Here is a tiny trained network, its code and every weight. The questions are about switching its units off for an input and a class, where a switched-off unit gives its printed mean instead of its output.

import numpy as np


def w(rows, s, z=0):
    codes = np.array(rows[::2]) - 128.0
    scale = np.full(codes.shape[1], s)
    scale[-1] = z or s
    return codes * scale


def f(y):
    return y / 2 * (1 + np.tanh(0.7978845608 * (y + 0.044715 * y**3)))


def log_softmax(a):
    a = a - a.max(-1, keepdims=True)
    return a - np.log(np.exp(a).sum(-1, keepdims=True))


def net(x, mask):
    res = np.array(x, float).reshape(1, 4) / 4 @ E
    y = f(res @ A[0][:, :-1].T + A[0][:, -1])
    res = res + np.where(mask, y, B[0][:, -1]) @ B[0][:, :-1]
    return log_softmax(res[-1] @ U[:, :-1].T + U[:, -1])


A, B = {}, {}
E = w([
[16,237,139],'x0',
[107,108,13],'x1',
[165,254,35],'x2',
[180,243,158],'x3',
],0.0056)
A[0] = w([
[149,184,176,168],'n0',
[24,156,130,174],'n1',
[88,61,67,77],'n2',
[85,145,71,102],'n3',
[105,120,48,143],'n4',
[225,77,152,204],'n5',
[129,193,53,238],'n6',
[248,45,153,129],'n7',
[170,168,191,150],'n8',
[234,115,134,158],'n9',
[144,137,10,172],'n10',
[224,121,99,255],'n11',
[50,233,148,156],'n12',
[112,41,37,172],'n13',
[24,145,198,100],'n14',
[201,105,140,162],'n15',
[173,116,72,195],'n16',
[128,117,123,77],'n17',
],0.012,0.0047)
B[0] = w([
[221,150,97,189],'n0',
[163,84,108,213],'n1',
[143,215,138,183],'n2',
[103,177,170,153],'n3',
[80,192,131,179],'n4',
[65,44,175,240],'n5',
[89,61,159,248],'n6',
[68,81,197,251],'n7',
[198,170,108,181],'n8',
[158,53,98,199],'n9',
[3,180,87,224],'n10',
[76,23,79,244],'n11',
[177,126,210,250],'n12',
[80,232,114,254],'n13',
[184,165,25,202],'n14',
[123,60,131,182],'n15',
[73,139,74,197],'n16',
[131,157,99,114],'n17',
],0.017,0.006)
U = w([
[119,20,89,174],'0',
[115,88,49,184],'1',
[137,145,151,13],'2',
[204,204,66,201],'3',
[236,134,254,180],'4',
[130,123,59,2],'5',
[8,182,200,163],'6',
],0.0095,0.006)

Each question gives the input, the list of numbers given to net, and the class t.
The units are the neurons (one row each of A and B). Each row of codes is followed by its name. A weight is (code - 128) times the scale printed after its matrix; where a second scale follows, it is the last column's (A, B and U).
mask holds one flag per neuron, in row order. A switched-off neuron (its flag False) gives its mean, the last column of its row in B, instead of its output. The means were averaged over made-up inputs and are rounded, as every weight is.
A unit's drop is (log p(t) with every unit on - log p(t) with that unit switched off) / (log p(t) with every unit on - log p(t) with every unit switched off).
The circuit of an input: a set's keep is (log p(t) with only the set's units on - log p(t) with every unit switched off) / (log p(t) with every unit on - log p(t) with every unit switched off). Starting from the 12 units with the biggest drops (on a tie, the unit counted first), units are removed one at a time, each time the one whose removal leaves the highest keep (on an exact tie, the one counted first), for as long as the keep stays at least 0.8.
circuit, biggest first: the units of the circuit, biggest drop first
unit that matters most: the unit with the biggest drop
k most important neurons: the k neurons with the biggest drops, biggest first
drop when u is switched off: that unit's drop, to one decimal
input [-7,3,-7,0], class 6: circuit, biggest first	[n13]
input [-7,5,-6,1], class 6: 2 most important neurons	[n13 n7]
input [6,-5,-2,-2], class 4: circuit, biggest first	[n12 n10]
input [-4,4,6,8], class 0: 3 most important neurons	[n6 n11 n13]
input [0,-2,5,4], class 4: circuit, biggest first	[n12 n0]
input [1,0,-8,6], class 4: circuit, biggest first	[n11 n10]
input [5,0,-8,8], class 4: circuit, biggest first	[n12 n10]
input [2,-7,-8,-1], class 3: circuit, biggest first	[n14 n11]
input [2,-6,0,-3], class 4: circuit, biggest first	[n10 n11]
input [-2,-6,7,4], class 4: 2 most important neurons	[n8 n0]
input [-1,5,5,8], class 0: 3 most important neurons	[n13 n11 n6]
input [-6,2,5,-3], class 6: 2 most important neurons	[n10 n13]
input [-3,1,8,8], class 0: 3 most important neurons	[n6 n11 n13]
input [7,-3,-7,-8], class 3: unit that matters most	n14
input [2,-5,-3,-1], class 3: drop when n12 is switched off	0.1
input [-6,2,0,-4], class 6: drop when n13 is switched off	0.4
input [-4,2,-6,-1], class 6: drop when n13 is switched off	0.5
